Each row is followed by its class number.
[-15   7 -18  27 -18 -54 -18  11  19  -9 -11 -21 -25  57  44  27 -21 -57
  22 -66 -37  49  -6 -27   5  27  33  -7  49 -96 -11  39 -13  10   6] => 0
[  5 -11 -20  29   1 -26 -32  -2 -27   2  28 -29   9  -2   9 -29 -13 -54
  25 -42 -36   9  33 -31  18  42  33 -31  47 -98 -26  39  16   0 -22] => 11
[-16  37 -28  78  38 -17 -27  28  -7 -17  26 -28   1 -24 -34  14  15 -48
  33 -52  38  28 -59 -57 -63  19 -38  33  -5  13  44 -36 -13  15  29] => 10
[  -4   -5  -16   26  -17  -56  -14    7    9   -4   -9  -16  -27   51
   42   23  -31  -60   39  -59  -39   41   -7  -29    8   42   50   -7
   51 -105  -17   37  -24   19    6] => 0
[-13  29 -26  73  17 -40 -12  24  -1 -22  33 -21   1 -20 -49  24  -4 -15
  48 -45  15  20 -87 -36 -63   9 -33  25   4 -26  39 -39 -28  31  46] => 2
[ 20 -26 -37  23 -10 -24  -8   2 -27  -4  21 -35  -1  19  14 -19 -19 -49
  43 -39 -52  13  25 -34  12  45  39 -28  41 -93 -23  40   4  11 -30] => 7
[ 14   4  -9  40   3 -36   2   4 -43 -14  45   8 -46  -8  16 -35 -40 -68
  67 -37  -4 -38  -6 -39   4  29  42 -58  18 -61 -30  26 -33  20 -25] => 3
[  8  28 -12  81  42 -14 -17  24 -10 -22  66 -45 -14 -31 -32  17  -9 -13
  40 -51  27  16 -89 -58 -51   3  -8   6  -3 -46  32 -59  -4  20  29] => 6
[ -8  14 -23  23 -14 -65 -18   4  11  -6 -22 -11 -29  44  35  31 -23 -54
  34 -54 -42  51   9 -20   7  30  35 -11  51 -97  -3  46 -21  15  -2] => 3
[  13   31  -19   79   12  -33   -9   18  -15  -21   56  -62  -11  -21
  -42   45    4   -4   44  -48   17   27 -104  -57  -60    8    8    4
  -20  -64   52  -39  -12   34   36] => 9
[ 11   7  -8  52   3 -41  -4   1 -43 -11  41 -21 -32  -6  17  -6 -28 -72
  64 -50  -1 -25 -25 -48 -15  38  51 -48  16 -88 -21  31 -27  21 -13] => 9
[-13  -3 -24  31  -9 -55  -7  14   5  -6 -23 -20 -20  51  38  25 -19 -63
  40 -59 -38  41  -2 -27  -1  40  42 -14  47 -82 -12  46  -8  11 -18] => 1
[ -12    5  -16   22  -18  -62  -17   17    9   -7  -12  -15  -30   57
   41   27  -20  -66   23  -62  -43   43    4  -26   -3   31   41  -14
   39 -105   -3   45  -15    9   -9] => 0
[ 10 -21 -37  28   2 -17 -20   0 -28  -3  25 -18  -1  10   9 -40 -15 -46
  29 -40 -44   8  44 -30  17  35  25 -35  39 -73 -26  30  13  -2 -38] => 7
[  6 -22 -20   6  11   0  -2  -2 -16  -8  26 -19   0  17  21 -43  -3 -42
  35 -36 -25  -5  41 -35  42  19  46 -45  38 -53 -39  18  18  -9 -26] => 1
[  18  -22  -31   24  -11  -17   -7   -2  -22  -10   31  -51    4   20
   16  -17  -14  -69   38  -50  -56   15   21  -35   22   49   53  -23
   47 -110  -32   31   17   14   -6] => 0
[ -6  49  -6  59  56 -18 -32  26 -25 -10  58 -34   8 -48 -27  20   5 -51
  34 -52  22  16 -67 -66 -54  -1 -22  38  11 -45  34 -46 -27  11  40] => 2
[-15   1 -29  28 -14 -58 -15  18   9  -3 -19 -24 -25  61  41  22 -16 -61
  18 -64 -41  46  -3 -31   0  31  38 -16  37 -93  -7  41  -2   9  -6] => 0
[  -7    5  -28   20  -10  -66  -24   14   19   -6  -20  -22  -22   56
   46   18  -24  -43   33  -59  -47   38   -3  -29   -2   41   41  -15
   40 -110  -15   49  -16   14  -10] => 12
[ -1   4  -1  37  24 -15  -5  -7 -37 -11  48  17 -34 -17  25 -43 -28 -62
  59 -52  17 -34   9 -47  17  25  34 -53  23 -42 -45  15 -26   1 -23] => 10
[  5  27 -31  74  54 -23 -21  29 -10 -14  38 -48 -11 -27 -43  29   2 -53
  46 -56  31  37 -91 -60 -63  35 -26  42  -9 -23  47 -43  -7  39  43] => 6
[ -4  25 -38  87  25 -30 -17  31  -9 -18  28 -52 -12  -8 -41  42   6 -58
  40 -52  13  42 -83 -51 -83  33 -41  43 -11 -19  67 -22 -15  30  28] => 7
[ -1 -33 -27  35  -8 -45   3  19 -35   3   7  51 -25  10  10 -35 -44 -55
  83 -27 -17 -46  14 -63   6  42  32 -36  16 -41 -36   8 -16  10 -57] => 12
[  26   -9  -32   27   -5  -22  -14    1  -22   -6   24  -43   -4   12
   19  -23  -18  -63   37  -34  -53   16   35  -31   28   37   52  -31
   45 -101  -28   44    2    7  -27] => 3
[-15  31  -9  67  23 -33 -12  29  -4 -18  42 -14  -9 -15 -49  25  -8 -17
  35 -43  27  19 -87 -49 -54   2 -28  37   2 -17  37 -57 -16  32  45] => 0
[-13  37 -30  78  42 -19 -19  25 -10 -16  37 -26 -12 -26 -35  12  10 -51
  42 -58  35  17 -72 -56 -62  19 -39  28 -20   8  45 -39 -23  18  21] => 10
[  4   6  -2  40   1 -49  11   8 -43  -3  47  -3 -39  -1  19 -17 -23 -65
  58 -58  -5 -17 -25 -49  -9  36  42 -51  19 -72 -19  29 -13  26 -27] => 8
[ 13 -12 -22  11   4 -11  -8  -2 -17  -6  32 -15   2   6  15 -29  -6 -43
  40 -41 -32  11  33 -34  36  26  46 -41  40 -88 -31  26   2  -1 -10] => 2
[ -8  32 -28  85  50 -21 -28  33  -1 -18  38 -35  -7 -22 -36  26   5 -41
  34 -57  26  32 -77 -58 -65  14 -44  37 -11 -12  54 -47  -4  22  22] => 6
[ 16  32 -24  68  33 -19 -15  17 -13 -16  61 -42 -10 -31 -40  17   3   4
  48 -57  22  19 -87 -58 -47  15   6  -3 -16 -46  41 -48 -21  28  28] => 10
[  23  -21  -28   16    6  -21   -7   -8  -34   -9   34  -48    2   11
   17  -19  -13  -54   47  -40  -47   11   25  -37   21   54   47  -29
   47 -110  -34   43    1   17  -12] => 7
[-17  30 -19  65  17 -40 -21  23   0 -17  38 -24  -6 -21 -53   6  -2 -15
  32 -36  27   5 -81 -31 -59  11 -39  17  -3 -19  40 -38 -15  22  35] => 11
[ -12    6  -19   24  -18  -71  -26   10    5   -3  -13  -27  -25   37
   30   26  -22  -45   26  -60  -30   41  -14  -19   -7   44   37  -18
   45 -114   -6   48  -13    9    4] => 11
[  6  49 -17  66  19 -30  -6  31 -15 -16  56 -49  -7 -20 -40  44  -1 -18
  46 -51  10  17 -95 -54 -64  16   4  10 -15 -78  40 -43 -11  24  38] => 5
[  12   36  -20   64   23  -28    0   17  -17  -24   66  -38  -16  -10
  -39   39    3    3   54  -49   22   15 -100  -49  -62    9   11   -3
  -16  -68   48  -47   -4   32   36] => 4
[  0  32 -32  83  44 -26  -6  20 -21 -21  51 -28 -19 -13 -36  32   5 -53
  65 -54  40  18 -98 -64 -69  34 -19  28 -21 -19  51 -34 -17  39  31] => 4
[ 19 -19 -25   9   5  -7  -7  -1 -32  -7  38 -26   0   7  21 -46 -14 -43
  36 -34 -40  -1  41 -35  31  37  40 -34  46 -81 -38  33   5   4 -30] => 7
[ -9  59  -4  43  45 -23 -24  23 -26 -14  53 -33   0 -35 -29  27   6 -53
  37 -49  24  14 -66 -65 -56   6 -14  38   1 -53  31 -46 -14  12  43] => 5
[ 19  43 -19  69  15 -28 -11  21  -8 -24  60 -52 -15 -19 -38  33  -2 -18
  44 -44   2  17 -85 -50 -55  -2   1   2  -4 -62  55 -42 -20  25  30] => 3
[ 12  41 -15  53  27 -18  -9  29 -11 -19  69 -31 -11 -29 -45  31  11  10
  46 -57  25  15 -92 -59 -45  -1  -3  -7 -19 -53  53 -55 -21  23  45] => 2
[  -7    8  -25   22  -18  -63  -14    3    6  -10  -17  -18  -30   43
   46   20  -23  -55   42  -65  -33   45   -1  -22    0   43   52  -18
   46 -103  -21   50  -25    7  -10] => 10
[-16  34 -14  62  38 -33 -12  31  -7 -21  39 -27  -1 -24 -48  21   0 -12
  47 -41  30  15 -86 -51 -46  14 -32  29   8 -12  30 -44 -25  41  42] => 1
[ 14  31 -15  69  20 -19  -9  36  -9 -24  54 -69   2 -12 -40  45  11 -11
  41 -51  10  33 -93 -56 -53  15   1  12  -3 -56  49 -36  -3  29  35] => 1
[  13   34  -13   62   17  -33  -10   20   -8  -21   70  -59   -5  -30
  -43   36    8    8   45  -60   13   32 -101  -55  -53   16   -8   17
   -2  -58   52  -48  -14   40   47] => 8
[  8 -14 -29  20   2 -26 -10   0 -28  -7  20 -36  -3  19  22 -22 -10 -54
  28 -40 -47  18  35 -30  12  40  38 -34  45 -95 -26  44  12   6 -24] => 7
[ -9  35 -23  67  22 -38 -12  23  -7 -25  36 -20 -10 -29 -46   8 -12 -15
  45 -27  16   6 -70 -45 -51   2 -29  23   9 -13  36 -45 -30  36  34] => 3
[  7  46 -13  63  31 -16  -5  23 -20 -15  66 -45   0 -25 -45  26   4 -23
  47 -48  15   3 -81 -55 -55  13  -5   1 -16 -63  34 -46  -9  24  42] => 5
[-13  19 -24  66  29 -25  -2  25  -9 -23  34 -21  -1 -14 -50   5   0 -16
  52 -38  25  -6 -80 -46 -55   9 -28  10  -2   9  34 -49 -13  34  31] => 1
[  5 -39 -24  29  -4 -28  11  23 -49  11  11  58 -26   9   3 -42 -40 -62
  78 -18   1 -53  28 -56   7  36  18 -38  16  -9 -32   4 -24  -5 -60] => 7
[ -7  42   7  54  42 -21 -26  22 -20 -12  70 -37  -3 -46 -19   6   9 -33
  26 -45  35  14 -67 -70 -46  -8 -20  35  10 -22  32 -54 -15  12  32] => 8
[  7 -36 -27  33 -19 -28   5  14 -41   3  19  46 -29  -7  -2 -43 -36 -56
  81 -15   1 -59  24 -52  16  31  37 -45   2 -28 -32  -5 -27  -6 -57] => 9
[ 10 -44 -29  31 -12 -25   6  21 -51   3  23  46 -23   1  -2 -51 -39 -49
  76 -17  -5 -49  31 -50  14  42  20 -41  15 -20 -36   5 -19   0 -58] => 7
[  6  32 -17  58  25 -25 -10  20  -1 -33  60 -62 -17 -18 -35  34   5  10
  41 -56  15  21 -99 -54 -55  13   6   2 -16 -66  40 -45   3  32  54] => 12
[  6  24 -33  80  38 -16 -13  34 -19 -15  53 -34 -11 -31 -42  14   7 -48
  52 -50  27   8 -83 -63 -63  13 -22  13 -27 -14  53 -40 -25  18  25] => 2
[-26  43 -10  67  32 -33 -10  27 -10 -13  41 -19   2 -32 -55  21  -7 -26
  41 -25  29   4 -67 -42 -55  13 -37  31  -3 -30  18 -44 -21  29  47] => 5
[  3   9   6  31  15 -33  -6  -3 -35 -13  56  -6 -43  -7  19 -33 -26 -55
  46 -49  14 -26 -23 -37   2  26  43 -58  18 -74 -27  26 -13   5 -10] => 11
[  -2   15  -24   29  -13  -68  -18   12   10    2  -23  -15  -22   51
   42   20  -24  -63   32  -43  -52   38   14  -24    1   31   42  -20
   50 -104   -5   56  -30   15  -19] => 3
[  0  32 -34  76  31 -18 -25  22   2 -15  38 -32   4 -18 -42  25  13 -57
  45 -54  18  34 -71 -55 -59  17 -41  33  -7 -16  60 -31 -26  24  41] => 2
[ 11  37 -23  65  21 -22  -4  30 -25 -21  60 -52  -8 -22 -44  25   1 -17
  48 -44  19   7 -87 -58 -60  16   2  -3 -22 -59  37 -41  -7  27  40] => 5
[  1  -1   0  31  16 -31  -8  -9 -38 -10  57   7 -45 -14  15 -51 -29 -59
  49 -44  12 -36 -12 -39   8  24  42 -62  15 -66 -32  12 -15  -1 -19] => 11
[-14  49  11  51  62 -13 -37  15 -23 -14  64 -33  -2 -48 -27 -12   6 -49
  13 -40  42   7 -58 -54 -47  -5 -22  28  15 -26  26 -50  -8  -4  38] => 11
[-16  54   3  60  59 -14 -29  23 -25 -23  58 -41  -6 -46 -12  10   9 -54
  25 -52  37  13 -53 -62 -52  -1 -20  30   6 -29  21 -39 -22   0  30] => 10
[ -5  -7 -25  24  -7 -59  -6   8   7  -9 -18 -20 -27  55  39  23 -20 -48
  48 -61 -35  30 -14 -26   0  36  52 -25  36 -84  -9  47 -17  14 -15] => 1
[ 11  27 -38  84  23 -26 -25  20  -9 -18  38 -33 -11 -20 -44  17   1 -67
  55 -43  15  13 -69 -58 -62  19 -28  29 -12  -4  60 -30 -23  25  19] => 3
[ -9   3 -34  37 -26 -62 -13  11  19  -3 -32 -19 -23  58  38  22 -24 -71
  30 -44 -56  49  17 -16   3  28  31 -11  51 -91  -6  55 -16   4 -23] => 3
[-23  61  12  44  60  -9 -28  25 -29  -9  55 -11  -2 -42 -18   0   3 -62
  25 -37  46  -8 -41 -66 -47 -12 -26  32   5 -19  14 -55 -17  -7  39] => 5
[  9  13 -10  49   9 -42  -7   9 -43 -17  45  -8 -40 -12  20 -28 -34 -86
  60 -37 -10 -27  -6 -47  -4  31  36 -42  24 -74 -25  28 -32  17 -26] => 3
[ -5  32 -29  91  43 -22 -14  36 -11 -13  45 -39   5 -26 -45  26  10 -53
  47 -49  15  24 -79 -53 -65  28 -43  31 -15 -21  51 -26 -30  31  31] => 2
[ -9   6 -27  28 -19 -59  -9  -1  10 -13 -14  -6 -30  68  41  30 -19 -50
  41 -61 -22  49  -5 -19  -3  31  44 -22  43 -97 -11  45   1   2  -4] => 4
[-20  57   7  63  59 -21 -41  27 -21  -9  63 -44  -2 -52 -21   4   7 -51
   9 -43  37  12 -68 -63 -55  -1 -25  33  14 -41  33 -47 -15   2  37] => 11
[  0  26 -26  83  53 -18  -6  30  -5 -20  43 -64   0 -11 -41  38  14 -42
  52 -55  18  23 -95 -57 -59  28 -24  29 -15 -17  52 -27 -19  35  32] => 1
[ -8 -40 -27  33 -17 -35  14  26 -44   0  12  41 -25  20   7 -34 -30 -67
  66 -30 -16 -44  24 -55  12  34  28 -43   9 -28 -31   5  -3   5 -50] => 0
[ -5  40 -19  79  60 -17 -25  26 -11 -20  49 -31  -6 -29 -41  32  10 -46
  45 -67  38  24 -84 -67 -63  19 -42  32  -9 -12  52 -50  -5  29  39] => 6
[ -8  29 -18  79  49 -17 -29  25 -11  -5  43 -32   0 -29 -43   6   7 -54
  33 -42  41  12 -74 -61 -57  21 -41  29  -7   2  47 -35 -16  19  33] => 11
[ -5  36 -37  88  24 -24 -24  29  -3 -14  28 -46  -3 -15 -43  36  16 -46
  39 -55  30  23 -86 -60 -72  17 -32  30 -22  -4  65 -36 -12  21  30] => 9
[  5   0  -6  34  29 -27   1  -3 -35 -12  47   8 -44  -4  17 -22 -30 -59
  59 -64   6 -16 -16 -44   6  27  37 -53  16 -68 -30   9  -1  14 -19] => 6
[ 15  48 -17  68  32 -28 -23  24  -6 -18  66 -34 -13 -32 -47  26  -1  11
  37 -41  15  21 -82 -58 -41  -9  -9   5 -11 -49  57 -54 -27  29  27] => 3
[ 10 -18 -33  31  -9 -15 -11  -4 -24  -7  19 -30   0   8  18 -36 -11 -59
  35 -34 -37   6  35 -32  21  32  44 -33  33 -73 -28  37  10   3 -36] => 9
[-10  23 -23  68  22 -41 -10  26  -3 -22  38 -26  -3 -19 -55  26 -11  -3
  50 -38   9   9 -87 -48 -62  15 -31  24  -9 -35  36 -41 -11  43  33] => 12
